Below are the code and all the weights of a small trained network. Each question names an input and a target symbol and asks about switching units off, where a switched-off unit gives its printed mean instead of its output.

import numpy as np


def w(rows, s, z=0):
    codes = np.array(rows[::2]) - 128.0
    scale = np.full(codes.shape[1], s)
    scale[-1] = z or s
    return codes * scale


def f(y):
    return np.maximum(y, 0)


def softmax(a):
    e = np.exp(a - a.max(-1, keepdims=True))
    return e / e.sum(-1, keepdims=True)


def log_softmax(a):
    a = a - a.max(-1, keepdims=True)
    return a - np.log(np.exp(a).sum(-1, keepdims=True))


def net(x, mask):
    ids = ['ΓΘΛΠβεημξτ'.index(c) for c in x.split()]
    T = len(ids)
    res = E[ids] + P[:T]
    u = 0
    for l in range(2):
        q, k, v = (res @ M[l].T for M in (Q, K, V))
        z = softmax(np.where(np.tri(T) > 0, q @ k.T / 3**0.5, -1e9)) @ v
        res = res + np.where(mask[u], z, O[l][:, -1]) @ O[l][:, :-1]
        u += 1
        y = f(res @ A[l][:, :-1].T + A[l][:, -1])
        res = res + np.where(mask[u : u + 4], y, B[l][:, -1]) @ B[l][:, :-1]
        u += 4
    return log_softmax(res[-1] @ U[:, :-1].T + U[:, -1])


Q, K, V, O, A, B = {}, {}, {}, {}, {}, {}
E = w([
[240,149,70,98,141,138,203,111,99,128,129,120],'Γ',
[100,226,245,123,141,59,28,145,43,183,131,76],'Θ',
[215,204,54,145,127,130,41,156,74,109,135,162],'Λ',
[180,104,113,167,118,108,151,173,186,141,96,87],'Π',
[125,107,73,94,142,148,101,127,6,164,77,86],'β',
[126,124,155,172,217,209,78,129,81,28,157,100],'ε',
[181,149,221,105,226,54,125,27,122,95,123,95],'η',
[117,217,115,109,238,157,147,164,116,161,54,107],'μ',
[29,136,143,153,179,199,27,45,120,108,87,160],'ξ',
[80,163,159,125,97,163,162,52,100,129,201,19],'τ',
],0.017)
P = w([
[62,149,25,2,192,58,118,98,78,78,255,124],'0',
[59,188,122,185,159,103,159,48,29,116,140,159],'1',
[73,151,157,160,104,129,155,84,44,91,107,127],'2',
[116,140,155,140,121,165,145,68,58,107,108,109],'3',
[140,124,155,121,136,173,110,68,78,95,93,92],'4',
[146,108,154,109,142,189,87,70,76,124,97,82],'5',
[147,118,155,81,148,192,73,56,63,96,89,85],'6',
],0.0098)
Q[0] = w([
[128,120,147,129,182,148,144,106,20,129,63,88],'0.h1',
[101,75,133,144,65,68,166,182,255,154,161,207],'0.h1',
[142,87,78,116,197,124,139,151,131,184,177,138],'0.h1',
],0.007)
K[0] = w([
[197,101,169,191,103,169,169,126,155,184,101,98],'0.h1',
[119,185,124,25,147,148,169,56,2,67,138,148],'0.h1',
[101,150,137,30,132,131,75,107,167,67,131,98],'0.h1',
],0.007)
V[0] = w([
[142,232,171,134,178,169,123,101,123,68,107,153],'0.h1',
[129,173,165,108,68,122,113,72,186,159,67,64],'0.h1',
[152,78,134,128,133,125,92,210,255,133,152,92],'0.h1',
],0.0064)
O[0] = w([
[164,196,77,69,132,190,21,156,170,64,132,57,109],'0.h1',
[60,143,108,50,35,40,131,167,137,95,59,98,128],'0.h1',
[182,220,164,159,64,238,132,95,103,79,3,159,6],'0.h1',
],0.0083,0.0018)
A[0] = w([
[188,141,116,107,29,161,237,137,182,118,108,163,102],'0.n1',
[167,102,100,93,122,162,139,54,172,104,200,121,68],'0.n2',
[111,121,128,2,81,72,119,104,113,180,132,153,4],'0.n3',
[146,98,234,246,3,147,197,169,244,103,31,152,50],'0.n4',
],0.0063,0.0041)
B[0] = w([
[128,141,145,37,82,164,161,79,138,111,158,162,224],'0.n1',
[80,124,152,122,71,132,139,171,154,147,70,141,214],'0.n2',
[149,136,184,151,162,147,117,178,106,97,120,126,180],'0.n3',
[124,95,241,23,122,208,24,205,133,254,144,151,253],'0.n4',
],0.0097,0.0026)
Q[1] = w([
[160,48,99,171,112,51,113,230,253,80,79,15],'1.h1',
[120,45,50,127,131,82,166,124,118,99,145,131],'1.h1',
[93,222,159,241,148,111,113,77,43,173,81,97],'1.h1',
],0.0078)
K[1] = w([
[80,254,114,172,135,106,206,62,4,46,92,172],'1.h1',
[119,110,116,238,178,98,149,107,124,117,180,122],'1.h1',
[132,110,156,62,161,163,122,160,146,225,188,147],'1.h1',
],0.0095)
V[1] = w([
[80,114,172,214,153,124,140,94,175,116,45,112],'1.h1',
[99,132,158,140,218,73,161,111,186,147,156,194],'1.h1',
[120,145,85,214,124,118,134,254,93,166,55,127],'1.h1',
],0.0075)
O[1] = w([
[116,105,107,75,153,122,84,129,158,97,128,96,2],'1.h1',
[158,154,147,92,120,156,94,83,151,126,73,97,139],'1.h1',
[154,121,106,123,169,130,115,179,150,249,175,93,77],'1.h1',
],0.012,0.006)
A[1] = w([
[123,51,176,183,89,160,152,41,149,87,115,159,25],'1.n1',
[69,112,81,254,141,144,86,179,171,193,158,212,141],'1.n2',
[50,177,127,151,142,100,96,111,109,44,194,131,54],'1.n3',
[191,104,10,115,116,88,213,102,224,118,133,90,254],'1.n4',
],0.0064,0.0043)
B[1] = w([
[159,186,105,153,161,59,87,212,153,215,58,63,223],'1.n1',
[185,81,19,44,82,105,125,27,75,35,97,202,201],'1.n2',
[182,55,147,137,115,125,116,192,205,231,140,145,228],'1.n3',
[35,153,173,255,176,94,38,161,79,115,33,162,253],'1.n4',
],0.0086,0.0037)
U = w([
[120,164,154,255,128,111,149,103,101,111,70,144,198],'Γ',
[117,173,172,96,155,78,73,186,95,174,123,134,1],'Θ',
[227,173,56,140,102,109,101,132,137,165,145,126,104],'Λ',
[232,74,172,75,101,215,174,128,137,197,19,137,152],'Π',
[92,40,75,82,193,91,136,133,54,150,111,111,108],'β',
[132,90,175,164,199,215,110,141,125,71,162,118,98],'ε',
[174,99,181,74,170,83,128,43,150,83,104,111,82],'η',
[121,206,57,81,230,125,155,199,179,195,85,72,103],'μ',
[7,116,118,72,153,135,44,64,150,134,102,182,101],'ξ',
[19,114,131,103,89,106,185,117,149,82,164,80,195],'τ',
],0.0066,0.0079)

Each question gives the input, a string of symbols that net reads in full, and the target symbol t.
The units are the heads (3 rows each of Q, K, V and O) and the neurons (one row each of A and B). Each row of codes is followed by its name. A weight is (code - 128) times the scale printed after its matrix; where a second scale follows, it is the last column's (O, A, B and U).
mask holds one flag per unit, layer by layer, with each layer's heads first. A switched-off unit (its flag False) gives its mean, the last column of its rows in O or B, instead of its output. The means were averaged over made-up inputs and are rounded, as every weight is.
A unit's drop is (log p(t) with every unit on - log p(t) with that unit switched off) / (log p(t) with every unit on - log p(t) with every unit switched off).
The circuit of an input: a set's keep is (log p(t) with only the set's units on - log p(t) with every unit switched off) / (log p(t) with every unit on - log p(t) with every unit switched off). Starting from all 10 units, units are removed one at a time, each time the one whose removal leaves the highest keep (on an exact tie, the one counted first), for as long as the keep stays at least 0.8.
units of the circuit, in order: the units of the circuit, biggest drop first
unit that matters most: the unit with the biggest drop
k most important neurons: the k neurons with the biggest drops, biggest first
k most important neurons of layer l: the k neurons of layer l with the biggest drops, biggest first
drop when u is switched off: that unit's drop, to one decimal
input Λ β Π Π Π μ, target Γ: unit that matters most -> 0.h1
input Π β Π β Γ, target Γ: 3 most important neurons -> (1.n4 0.n4 1.n3)
input Γ Π Θ ξ τ, target Γ: units of the circuit, in order -> (0.h1 1.h1)
input τ β ε Π τ Θ, target Γ: units of the circuit, in order -> (0.h1 1.h1 0.n2)
input β β β μ μ Γ Γ, target Γ: units of the circuit, in order -> (1.n4 0.n4)
input Γ Λ Π μ Π, target μ: units of the circuit, in order -> (0.h1 1.h1)
input τ Π β ε β Π, target β: units of the circuit, in order -> (1.h1 1.n2 0.h1)
input Π ξ η Π, target ξ: units of the circuit, in order -> (1.h1 0.h1 1.n4)
input ξ Π β Γ Π Π η, target Γ: units of the circuit, in order -> (0.h1 0.n4)
input Π μ Λ μ Π, target μ: units of the circuit, in order -> (1.h1 0.h1)
input Θ τ Π τ β Π, target τ: units of the circuit, in order -> (1.h1 0.h1)
input Π Λ Θ η ξ, target Γ: 2 most important neurons -> (0.n1 1.n1)
input Π μ Γ Λ Γ β τ, target Γ: 3 most important neurons -> (0.n1 1.n1 0.n2)
input Γ Π ξ, target Γ: units of the circuit, in order -> (1.h1)
input ξ Γ Π η μ, target Γ: units of the circuit, in order -> (0.h1 1.h1)
input β Γ μ, target μ: 2 most important neurons of layer 0 -> (0.n1 0.n2)
input τ Π β, target Γ: drop when 0.h1 is switched off -> 2.8
input η τ β β β, target β: drop when 0.n1 is switched off -> 0.1
input β Π β Λ Π, target β: drop when 1.n2 is switched off -> 0.3
input Π η β β Π, target η: unit that matters most -> 1.h1
